Here is a tiny trained network, its code and every weight. The questions are about switching its units off for an input and a class, where a switched-off unit gives its printed mean instead of its output.

import numpy as np


def w(rows, s, z=0):
    codes = np.array(rows[::2]) - 128.0
    scale = np.full(codes.shape[1], s)
    scale[-1] = z or s
    return codes * scale


def f(y):
    return np.maximum(y, 0)


def log_softmax(a):
    a = a - a.max(-1, keepdims=True)
    return a - np.log(np.exp(a).sum(-1, keepdims=True))


def net(x, mask):
    res = np.array(x, float).reshape(1, 6) / 4 @ E
    y = f(res @ A[0][:, :-1].T + A[0][:, -1])
    res = res + np.where(mask, y, B[0][:, -1]) @ B[0][:, :-1]
    return log_softmax(res[-1] @ U[:, :-1].T + U[:, -1])


A, B = {}, {}
E = w([
[215,15,192],'x0',
[164,89,4],'x1',
[130,127,125],'x2',
[227,215,132],'x3',
[130,134,130],'x4',
[130,130,130],'x5',
],0.0039)
A[0] = w([
[140,112,87,77],'N0',
[177,64,153,59],'N1',
[188,61,166,36],'N2',
[192,167,131,46],'N3',
[165,87,144,77],'N4',
[166,154,130,73],'N5',
[149,104,67,54],'N6',
[96,166,241,32],'N7',
[86,97,126,84],'N8',
[156,90,47,52],'N9',
[53,75,122,54],'N10',
[164,90,25,33],'N11',
[160,102,57,53],'N12',
[17,54,119,74],'N13',
[79,178,102,47],'N14',
[145,134,107,113],'N15',
[172,74,156,28],'N16',
[111,157,207,104],'N17',
[89,99,126,85],'N18',
[174,72,157,23],'N19',
[53,73,123,55],'N20',
[112,172,217,60],'N21',
[167,93,18,20],'N22',
[153,107,62,53],'N23',
[46,218,58,16],'N24',
[139,117,101,97],'N25',
[84,165,254,2],'N26',
[204,42,175,4],'N27',
[178,162,126,63],'N28',
[204,225,141,70],'N29',
[166,155,129,72],'N30',
[59,204,89,17],'N31',
[104,149,199,51],'N32',
[194,195,107,87],'N33',
[193,177,130,44],'N34',
[84,180,100,50],'N35',
],0.0079,0.0043)
B[0] = w([
[125,161,106,139],'N0',
[176,194,170,180],'N1',
[170,202,197,179],'N2',
[222,117,113,149],'N3',
[158,163,157,160],'N4',
[173,118,117,138],'N5',
[124,176,89,146],'N6',
[130,219,29,189],'N7',
[181,118,112,152],'N8',
[135,197,52,171],'N9',
[222,104,97,173],'N10',
[107,210,44,181],'N11',
[104,171,79,159],'N12',
[240,75,82,247],'N13',
[143,180,193,158],'N14',
[113,120,118,150],'N15',
[145,176,199,149],'N16',
[134,147,49,213],'N17',
[178,122,113,148],'N18',
[157,192,199,149],'N19',
[214,92,95,175],'N20',
[137,169,43,187],'N21',
[101,217,47,177],'N22',
[109,173,90,151],'N23',
[184,219,251,220],'N24',
[124,144,109,138],'N25',
[120,222,29,180],'N26',
[181,222,224,187],'N27',
[186,109,111,146],'N28',
[215,64,81,230],'N29',
[177,116,115,138],'N30',
[156,211,228,179],'N31',
[130,185,78,153],'N32',
[161,49,129,217],'N33',
[212,106,100,154],'N34',
[143,176,188,159],'N35',
],0.03,0.0014)
U = w([
[158,219,235,64],'0',
[102,213,76,52],'1',
[142,151,161,254],'2',
[136,150,152,241],'3',
[205,113,140,35],'4',
[127,155,163,229],'5',
[2,108,192,63],'6',
[20,71,219,35],'7',
],0.0073,0.0089)

Each question gives the input, the list of numbers given to net, and the class t.
The units are the neurons (one row each of A and B). Each row of codes is followed by its name. A weight is (code - 128) times the scale printed after its matrix; where a second scale follows, it is the last column's (A, B and U).
mask holds one flag per neuron, in row order. A switched-off neuron (its flag False) gives its mean, the last column of its row in B, instead of its output. The means were averaged over made-up inputs and are rounded, as every weight is.
A unit's drop is (log p(t) with every unit on - log p(t) with that unit switched off) / (log p(t) with every unit on - log p(t) with every unit switched off).
The circuit of an input: a set's keep is (log p(t) with only the set's units on - log p(t) with every unit switched off) / (log p(t) with every unit on - log p(t) with every unit switched off). Starting from the 12 units with the biggest drops (on a tie, the unit counted first), units are removed one at a time, each time the one whose removal leaves the highest keep (on an exact tie, the one counted first), for as long as the keep stays at least 0.8.
circuit, biggest first: the units of the circuit, biggest drop first
unit that matters most: the unit with the biggest drop
k most important neurons: the k neurons with the biggest drops, biggest first
drop when u is switched off: that unit's drop, to one decimal
input [8,6,-6,-8,-6,5], class 0: circuit, biggest first -> (N27 N2)
input [0,-2,6,7,6,5], class 4: unit that matters most -> N29
input [-3,5,-7,8,5,6], class 4: circuit, biggest first -> (N29 N33)
input [2,-7,6,-7,4,-5], class 1: 2 most important neurons -> (N26 N7)
input [8,-7,6,-4,-5,2], class 0: 2 most important neurons -> (N27 N2)
input [-6,0,4,-5,3,0], class 0: circuit, biggest first -> (N24 N31)
input [5,7,6,-7,4,-7], class 1: 2 most important neurons -> (N11 N22)
input [3,-8,-8,-8,4,8], class 1: 2 most important neurons -> (N26 N7)
input [-7,2,-1,7,-7,-7], class 0: 2 most important neurons -> (N24 N31)
input [3,-7,0,7,4,5], class 1: 4 most important neurons -> (N7 N26 N21 N17)
input [-6,5,-4,7,6,4], class 4: 3 most important neurons -> (N29 N33 N34)
input [-3,-8,-2,-5,2,5], class 1: drop when N26 is switched off -> 0.1
input [2,7,5,6,-5,5], class 1: drop when N11 is switched off -> 0.2
input [-8,5,8,-6,-5,-5], class 0: circuit, biggest first -> (N24)
input [7,-2,-4,8,7,6], class 4: drop when N3 is switched off -> 0.3
input [-3,8,7,-8,8,-4], class 1: drop when N22 is switched off -> 0.3
